Below are the code and all the weights of a small trained network. Each question names an input and a class and asks about switching units off, where a switched-off unit gives its printed mean instead of its output.

import numpy as np


def w(rows, s, z=0):
    codes = np.array(rows[::2]) - 128.0
    scale = np.full(codes.shape[1], s)
    scale[-1] = z or s
    return codes * scale


def norm(h):
    return h / np.sqrt((h * h).mean(-1, keepdims=True) + 1e-5)


def f(y):
    return y / 2 * (1 + np.tanh(0.7978845608 * (y + 0.044715 * y**3)))


def log_softmax(a):
    a = a - a.max(-1, keepdims=True)
    return a - np.log(np.exp(a).sum(-1, keepdims=True))


def net(x, mask):
    res = np.array(x, float).reshape(1, 2) / 4 @ E
    u = 0
    for l in range(4):
        y = f(norm(res) @ A[l][:, :-1].T + A[l][:, -1])
        res = res + np.where(mask[u : u + 3], y, B[l][:, -1]) @ B[l][:, :-1]
        u += 3
    return log_softmax(norm(res)[-1] @ U[:, :-1].T + U[:, -1])


A, B = {}, {}
E = w([
[134,28,253],'x0',
[125,197,226],'x1',
],0.00043)
A[0] = w([
[121,115,3,223],'L0N0',
[72,88,104,134],'L0N1',
[150,170,52,2],'L0N2',
],0.0053,0.0041)
B[0] = w([
[193,252,213,253],'L0N0',
[185,103,145,138],'L0N1',
[78,66,151,114],'L0N2',
],0.0036)
A[1] = w([
[142,121,127,4],'L1N0',
[198,118,94,36],'L1N1',
[123,253,73,159],'L1N2',
],0.0046,0.0027)
B[1] = w([
[141,66,121,70],'L1N0',
[84,51,107,85],'L1N1',
[255,150,213,252],'L1N2',
],0.0044,0.0021)
A[2] = w([
[81,106,92,238],'L2N0',
[108,1,87,7],'L2N1',
[221,128,145,227],'L2N2',
],0.0062,0.0013)
B[2] = w([
[133,112,203,147],'L2N0',
[226,49,65,149],'L2N1',
[184,254,147,254],'L2N2',
],0.0056,0.003)
A[3] = w([
[112,138,2,4],'L3N0',
[160,45,187,103],'L3N1',
[133,34,80,61],'L3N2',
],0.0053,0.0047)
B[3] = w([
[13,229,24,8],'L3N0',
[117,255,56,151],'L3N1',
[237,189,9,92],'L3N2',
],0.003,0.0013)
U = w([
[241,239,217,255],'0',
[234,18,31,254],'1',
[21,74,18,1],'2',
[64,72,21,1],'3',
[39,73,2,1],'4',
[42,78,14,1],'5',
[50,66,35,1],'6',
[19,53,217,234],'7',
],0.0064,0.0049)

Each question gives the input, the list of numbers given to net, and the class t.
The units are the neurons (one row each of A and B). Each row of codes is followed by its name. A weight is (code - 128) times the scale printed after its matrix; where a second scale follows, it is the last column's (A, B and U).
mask holds one flag per neuron, layer by layer. A switched-off neuron (its flag False) gives its mean, the last column of its row in B, instead of its output. The means were averaged over made-up inputs and are rounded, as every weight is.
A unit's drop is (log p(t) with every unit on - log p(t) with that unit switched off) / (log p(t) with every unit on - log p(t) with every unit switched off).
The circuit of an input: a set's keep is (log p(t) with only the set's units on - log p(t) with every unit switched off) / (log p(t) with every unit on - log p(t) with every unit switched off). Starting from all 12 units, units are removed one at a time, each time the one whose removal leaves the highest keep (on an exact tie, the one counted first), for as long as the keep stays at least 0.8.
units of the circuit, in order: the units of the circuit, biggest drop first
most important unit: the unit with the biggest drop
top k neurons: the k neurons with the biggest drops, biggest first
k most important neurons of layer l: the k neurons of layer l with the biggest drops, biggest first
drop when u is switched off: that unit's drop, to one decimal
input [8,-2], class 1: units of the circuit, in order => L0N0, L1N2, L2N1
input [2,2], class 7: most important unit => L0N1
input [8,1], class 1: top 4 neurons => L0N0, L1N2, L2N1, L2N2
input [6,5], class 7: 2 most important neurons of layer 2 => L2N2, L2N0
input [7,-6], class 1: 2 most important neurons of layer 1 => L1N1, L1N2
input [4,2], class 1: 2 most important neurons of layer 2 => L2N1, L2N2
input [4,3], class 7: 2 most important neurons of layer 2 => L2N0, L2N2
input [3,-2], class 1: 2 most important neurons of layer 1 => L1N1, L1N2
input [3,5], class 7: drop when L2N2 is switched off => 0.4
input [6,2], class 1: drop when L0N0 is switched off => 1.1
input [5,4], class 7: drop when L2N0 is switched off => 0.3
